Rows, each with roughly how far along a hidden order it lies (0 to 12):
0; -2; 0; -13; 2; -12; 3; 0; 2; -13; 16; 0; 6; -7; 2; -7; -6; -2; -7; -4; 0; -11; -2; -4; 6; -3; 4; 2 => 0
-5; -9; -2; -13; 7; -23; -2; 2; 2; -5; -18; 8; -5; -18; -6; -5; -3; -2; -4; 6; -1; 2; -6; -4; -1; -1; 41; -4 => 9
-2; -2; 1; -5; 4; -26; -6; -1; -2; -3; -9; 12; -20; -3; 0; -17; -7; -1; -3; -3; -1; 19; 3; -6; -3; 1; 32; 9 => 0
-7; -7; -5; -2; -1; -14; -3; -1; 0; -34; -13; 9; -9; 18; 1; -9; -8; 3; 6; -2; 0; 18; -3; 0; 0; -2; -16; -1 => 1
0; 13; 25; 7; -3; -18; -8; 4; 7; -49; 28; 4; 22; -5; -8; -42; -13; 7; -1; 2; -6; 15; -9; -4; 12; 8; -38; -11 => 0
1; 0; 2; -3; 2; -3; 3; 1; 3; -10; 12; -1; 7; 7; -2; -11; -1; 0; 1; 1; 1; 4; 2; -2; 0; -8; 3; -3 => 0
-1; -2; 6; 0; 0; 4; -1; 0; 1; 8; -3; -1; 5; 18; 0; -7; 2; 0; 4; 3; -1; -12; -1; 0; 0; 2; -37; 0 => 0
2; -7; -3; 0; 1; -12; -5; 0; 2; 5; -10; -1; -6; -8; -3; 1; 2; 0; -3; 8; -1; 9; -2; 1; 4; -4; 14; -10 => 0
8; -3; 2; 0; 2; -18; -7; -3; -1; -1; -5; 8; -13; -9; 1; -11; 7; -2; 6; -5; 1; 3; 2; -3; -3; 3; 20; 9 => 0
-3; 2; 4; 0; 3; -6; -4; 0; -2; -19; -13; 0; -8; -1; -4; -10; -1; 1; -7; -1; 0; 26; -5; 2; -4; -4; 13; 1 => 0
-2; 1; 2; -2; 3; -34; -9; -4; 1; -35; -14; 11; -13; -2; 2; 4; 2; -1; 2; -1; -1; 13; -4; -4; -4; -4; 24; 5 => 5
5; 1; 7; -4; 5; -27; -11; 3; -1; -20; 5; 8; 7; -7; -4; -28; -3; 2; 5; 4; -3; 7; -4; -1; 3; 3; 11; 2 => 0
-6; -2; 3; 2; -3; -6; -1; 0; 0; -3; -6; 10; -17; 7; 1; -16; -9; 5; 5; -2; 0; -12; -1; -2; -3; 6; -12; -1 => 0
3; 1; 0; -10; 3; -12; 1; 1; -1; 13; 2; 2; 3; -3; 0; 7; 0; -1; 4; -1; 0; -24; 1; -2; 4; -1; 6; 0 => 12
5; -5; 8; -8; -5; 7; -9; -2; -1; -12; 1; -1; 1; 15; 2; -14; 11; 2; 12; -3; 3; -38; 0; 1; 1; 5; 6; -3 => 1

Next part:
-1; -6; -1; -10; 7; 13; -4; 3; 9; 4; -4; 14; 1; -1; 3; 6; 0; 5; 4; -7; -3; 3; -1; 1; -3; 5; 2; -5; -2; -9; 6; -6; -1; -1; 5; -3; 2; -3; 1; -4; -1; -3; 0 => 2
0; 4; 3; 10; -4; -10; 1; 0; -4; -1; 3; -9; 0; 2; 1; 1; 0; 0; -3; 10; 2; -2; 3; -1; 3; -2; 0; 3; 2; 3; -2; 1; 4; -2; -4; 3; -2; -1; 2; 1; 1; 0; -5 => 11
-1; -2; 0; 1; 1; 2; -1; -1; 0; 1; -3; 8; 0; -1; 1; -1; 0; -1; 1; 0; 1; 2; -1; 0; -1; -1; -1; -2; -1; 2; 2; -5; -2; -1; 1; -2; 0; 1; 1; -2; 0; -1; -1 => 6
0; 10; 7; 13; -2; -11; -2; -1; -12; 3; -11; -10; 0; 2; 4; -5; 1; -6; -3; 8; 1; -3; 7; -2; 4; -2; 2; 3; 2; 3; 3; -4; 8; -3; -2; -1; -5; -3; 2; -2; -2; 5; 1 => 12
-4; -9; 0; -3; 9; 7; -5; 1; 11; 4; -6; 14; 1; -1; 9; 10; 0; 4; 6; -14; 0; 4; 3; -1; -1; 6; 1; -9; -5; -12; 8; -12; -2; -3; 4; -7; 2; -4; 2; -6; 1; -5; -3 => 2
-1; -1; 0; -2; 2; 3; -4; -1; 0; 3; -6; 9; 0; -1; 3; -4; 0; 0; 1; 0; 0; 1; 0; 0; -1; 1; 0; -1; -2; -5; 3; -2; 0; 0; 2; -4; 0; 0; 0; -2; 0; 0; -3 => 6
1; 3; 0; -5; 3; 4; -2; -1; -1; 4; -6; 5; 1; 0; 3; -5; 0; 0; 0; 1; -2; 0; 1; 1; 0; 2; 1; 2; -2; -3; 0; -1; 0; 1; 3; -3; 0; -1; -2; -2; -3; 3; -6 => 7
-6; -12; -1; -8; 8; -1; -6; 1; 17; 8; 0; 36; 0; 3; 16; 30; 2; 13; 6; -13; 1; 8; 7; -3; 7; 14; 5; -16; -6; -19; 16; -15; -4; -5; 4; -11; 4; -7; -7; -5; 2; -9; 1 => 0
-1; 6; 5; 17; -4; -14; 0; -2; -8; 1; -2; -8; -1; 2; 3; 0; 1; -5; -2; 9; 3; -2; 5; -2; 3; -3; -3; 0; 1; 2; 1; -2; 5; -3; -4; -1; -3; -1; 4; 0; 1; 1; 4 => 11
-8; -12; 0; 1; 6; -6; -5; 0; 14; 5; 4; 39; -2; 3; 18; 36; 2; 9; 8; -12; 5; 8; 9; -5; 8; 11; 3; -18; -7; -22; 21; -17; -4; -8; 1; -14; 5; -6; -6; -3; 5; -13; 4 => 0
0; -5; -1; 1; -1; 3; 0; 1; 4; -2; 3; 0; 0; 0; -4; 1; -1; 3; 2; 1; 0; 1; -2; 0; -1; 0; -1; -2; 0; -2; 1; 1; -1; 0; 0; 1; 1; 1; 2; 1; 2; -3; -5 => 6
-2; -2; 2; 6; 0; -6; -1; -3; -3; 0; -3; 4; -1; -1; 3; 1; 0; -3; 3; 1; 2; 3; 2; -1; 0; -2; -2; -2; -2; -2; 3; -3; -1; -1; -1; -5; -1; 2; 2; -2; 1; -1; -1 => 7
